Here is a tiny trained network, its code and every weight. The questions are about switching its units off for an input and a class, where a switched-off unit gives its printed mean instead of its output.

import numpy as np


def w(rows, s, z=0):
    codes = np.array(rows[::2]) - 128.0
    scale = np.full(codes.shape[1], s)
    scale[-1] = z or s
    return codes * scale


def norm(h):
    return h / np.sqrt((h * h).mean(-1, keepdims=True) + 1e-5)


def f(y):
    return np.maximum(y, 0)


def log_softmax(a):
    a = a - a.max(-1, keepdims=True)
    return a - np.log(np.exp(a).sum(-1, keepdims=True))


def net(x, mask):
    res = np.array(x, float).reshape(1, 2) / 4 @ E
    u = 0
    for l in range(3):
        y = f(norm(res) @ A[l][:, :-1].T + A[l][:, -1])
        res = res + np.where(mask[u : u + 4], y, B[l][:, -1]) @ B[l][:, :-1]
        u += 4
    return log_softmax(norm(res)[-1] @ U[:, :-1].T + U[:, -1])


A, B = {}, {}
E = w([
[3,147,23],'x0',
[198,149,75],'x1',
],0.004)
A[0] = w([
[114,214,153,95],'0.n1',
[53,82,180,19],'0.n2',
[226,88,122,43],'0.n3',
[87,2,91,254],'0.n4',
],0.0043,0.0041)
B[0] = w([
[88,125,147,128],'0.n1',
[183,4,17,137],'0.n2',
[79,174,106,149],'0.n3',
[238,188,211,254],'0.n4',
],0.0038,0.0041)
A[1] = w([
[33,1,210,61],'1.n1',
[154,61,158,3],'1.n2',
[150,215,190,237],'1.n3',
[39,100,53,197],'1.n4',
],0.0078,0.0011)
B[1] = w([
[226,157,7,192],'1.n1',
[112,137,166,166],'1.n2',
[58,127,105,253],'1.n3',
[146,81,164,191],'1.n4',
],0.011,0.0048)
A[2] = w([
[184,18,129,3],'2.n1',
[84,1,42,92],'2.n2',
[127,68,153,84],'2.n3',
[225,51,119,75],'2.n4',
],0.0059,0.0028)
B[2] = w([
[102,140,143,143],'2.n1',
[175,148,254,252],'2.n2',
[189,156,61,150],'2.n3',
[25,81,82,199],'2.n4',
],0.0065,0.0025)
U = w([
[179,82,254,165],'0',
[203,104,16,185],'1',
[10,158,123,121],'2',
[119,80,117,2],'3',
],0.016,0.012)

Each question gives the input, the list of numbers given to net, and the class t.
The units are the neurons (one row each of A and B). Each row of codes is followed by its name. A weight is (code - 128) times the scale printed after its matrix; where a second scale follows, it is the last column's (A, B and U).
mask holds one flag per neuron, layer by layer. A switched-off neuron (its flag False) gives its mean, the last column of its row in B, instead of its output. The means were averaged over made-up inputs and are rounded, as every weight is.
A unit's drop is (log p(t) with every unit on - log p(t) with that unit switched off) / (log p(t) with every unit on - log p(t) with every unit switched off).
The circuit of an input: a set's keep is (log p(t) with only the set's units on - log p(t) with every unit switched off) / (log p(t) with every unit on - log p(t) with every unit switched off). Starting from all 12 units, units are removed one at a time, each time the one whose removal leaves the highest keep (on an exact tie, the one counted first), for as long as the keep stays at least 0.8.
units of the circuit, in order: the units of the circuit, biggest drop first
unit that matters most: the unit with the biggest drop
k most important neurons: the k neurons with the biggest drops, biggest first
top k neurons in layer l: the k neurons of layer l with the biggest drops, biggest first
drop when u is switched off: that unit's drop, to one decimal
input [8,3], class 0: unit that matters most	1.n4
input [7,4], class 0: units of the circuit, in order	1.n4, 2.n2
input [6,5], class 0: units of the circuit, in order	1.n1, 1.n4, 2.n2
input [-3,-3], class 2: 3 most important neurons	1.n4, 1.n3, 2.n2
input [-3,-2], class 2: units of the circuit, in order	1.n3, 2.n2
input [-3,3], class 2: 2 most important neurons	1.n4, 1.n1
input [0,3], class 2: 2 most important neurons	1.n4, 1.n1
input [6,-7], class 1: 2 most important neurons	1.n1, 1.n3
input [-3,-4], class 1: 4 most important neurons	1.n1, 2.n2, 1.n4, 0.n4
input [8,-6], class 0: 2 most important neurons	1.n4, 2.n2
input [8,4], class 0: 2 most important neurons	1.n4, 1.n1
input [-3,-1], class 2: top 2 neurons in layer 1	1.n3, 1.n4
input [1,1], class 2: drop when 1.n1 is switched off	0.1
input [7,-2], class 0: unit that matters most	1.n4
input [-4,-7], class 1: drop when 1.n1 is switched off	1.0
input [-1,1], class 2: drop when 1.n4 is switched off	0.1
